Below are the code and all the weights of a small trained network. Each question names an input and a class and asks about switching units off, where a switched-off unit gives its printed mean instead of its output.

import numpy as np


def w(rows, s, z=0):
    codes = np.array(rows[::2]) - 128.0
    scale = np.full(codes.shape[1], s)
    scale[-1] = z or s
    return codes * scale


def f(y):
    return y / 2 * (1 + np.tanh(0.7978845608 * (y + 0.044715 * y**3)))


def log_softmax(a):
    a = a - a.max(-1, keepdims=True)
    return a - np.log(np.exp(a).sum(-1, keepdims=True))


def net(x, mask):
    res = np.array(x, float).reshape(1, 7) / 4 @ E
    y = f(res @ A[0][:, :-1].T + A[0][:, -1])
    res = res + np.where(mask, y, B[0][:, -1]) @ B[0][:, :-1]
    return log_softmax(res[-1] @ U[:, :-1].T + U[:, -1])


A, B = {}, {}
E = w([
[140,173,107,143,150],'x0',
[102,165,151,144,111],'x1',
[140,164,102,142,150],'x2',
[179,70,34,90,164],'x3',
[113,119,159,130,109],'x4',
[219,56,163,139,2],'x5',
[185,164,128,157,181],'x6',
],0.0084)
A[0] = w([
[163,149,93,96,143,113],'neuron 1',
[107,152,142,109,222,9],'neuron 2',
[199,128,134,174,59,75],'neuron 3',
[174,122,112,124,76,14],'neuron 4',
[157,130,145,90,89,2],'neuron 5',
[201,153,164,150,172,194],'neuron 6',
[126,111,31,32,115,196],'neuron 7',
[1,106,85,90,151,92],'neuron 8',
[74,160,116,100,175,9],'neuron 9',
[94,112,130,73,103,186],'neuron 10',
[13,136,75,73,159,57],'neuron 11',
[202,184,126,154,162,240],'neuron 12',
[51,185,133,153,110,176],'neuron 13',
[80,185,196,122,78,174],'neuron 14',
[96,77,120,110,33,247],'neuron 15',
[120,88,20,81,117,230],'neuron 16',
[103,109,176,120,253,61],'neuron 17',
],0.0085,0.0027)
B[0] = w([
[61,111,179,114,134,152],'neuron 1',
[211,212,60,90,45,211],'neuron 2',
[142,97,109,3,73,191],'neuron 3',
[198,132,140,59,73,149],'neuron 4',
[189,73,98,99,132,129],'neuron 5',
[50,1,121,185,102,170],'neuron 6',
[92,188,211,156,190,243],'neuron 7',
[158,68,53,155,27,240],'neuron 8',
[193,161,93,90,77,196],'neuron 9',
[102,141,74,209,151,171],'neuron 10',
[171,177,81,150,52,250],'neuron 11',
[61,49,83,154,233,203],'neuron 12',
[98,87,124,117,167,229],'neuron 13',
[29,58,171,63,182,231],'neuron 14',
[126,111,121,191,159,251],'neuron 15',
[64,119,250,138,240,253],'neuron 16',
[168,131,11,91,30,220],'neuron 17',
],0.0053,0.0052)
U = w([
[74,99,80,254,143,227],'0',
[54,160,164,44,206,206],'1',
[172,165,69,45,62,4],'2',
[86,144,134,132,176,108],'3',
],0.0072,0.0025)

Each question gives the input, the list of numbers given to net, and the class t.
The units are the neurons (one row each of A and B). Each row of codes is followed by its name. A weight is (code - 128) times the scale printed after its matrix; where a second scale follows, it is the last column's (A, B and U).
mask holds one flag per neuron, in row order. A switched-off neuron (its flag False) gives its mean, the last column of its row in B, instead of its output. The means were averaged over made-up inputs and are rounded, as every weight is.
A unit's drop is (log p(t) with every unit on - log p(t) with that unit switched off) / (log p(t) with every unit on - log p(t) with every unit switched off).
The circuit of an input: a set's keep is (log p(t) with only the set's units on - log p(t) with every unit switched off) / (log p(t) with every unit on - log p(t) with every unit switched off). Starting from the 12 units with the biggest drops (on a tie, the unit counted first), units are removed one at a time, each time the one whose removal leaves the highest keep (on an exact tie, the one counted first), for as long as the keep stays at least 0.8.
units of the circuit, in order: the units of the circuit, biggest drop first
unit that matters most: the unit with the biggest drop
k most important neurons: the k neurons with the biggest drops, biggest first
drop of u: that unit's drop, to one decimal
input [6,-5,5,8,3,-1,-7], class 1: 2 most important neurons => [neuron 16; neuron 7]
input [0,2,6,0,-1,-5,0], class 2: unit that matters most => neuron 2
input [0,1,4,-7,5,6,-1], class 1: units of the circuit, in order => [neuron 14; neuron 8]
input [-6,6,-8,-2,0,-1,-8], class 0: units of the circuit, in order => [neuron 15; neuron 10]
input [-6,-3,7,8,6,2,-3], class 1: units of the circuit, in order => [neuron 16; neuron 7]
input [5,0,-5,5,-6,3,-3], class 1: units of the circuit, in order => [neuron 16; neuron 8; neuron 7]
input [6,-5,3,1,-3,-7,-2], class 2: 2 most important neurons => [neuron 2; neuron 17]
input [-7,-3,-5,6,5,-1,-8], class 0: drop of neuron 15 => 0.3
input [-8,3,6,5,2,-8,7], class 2: drop of neuron 2 => 0.3
input [2,-2,8,-5,7,-8,-1], class 2: drop of neuron 2 => 0.1
input [-5,5,-1,5,7,-7,5], class 2: drop of neuron 17 => 0.2
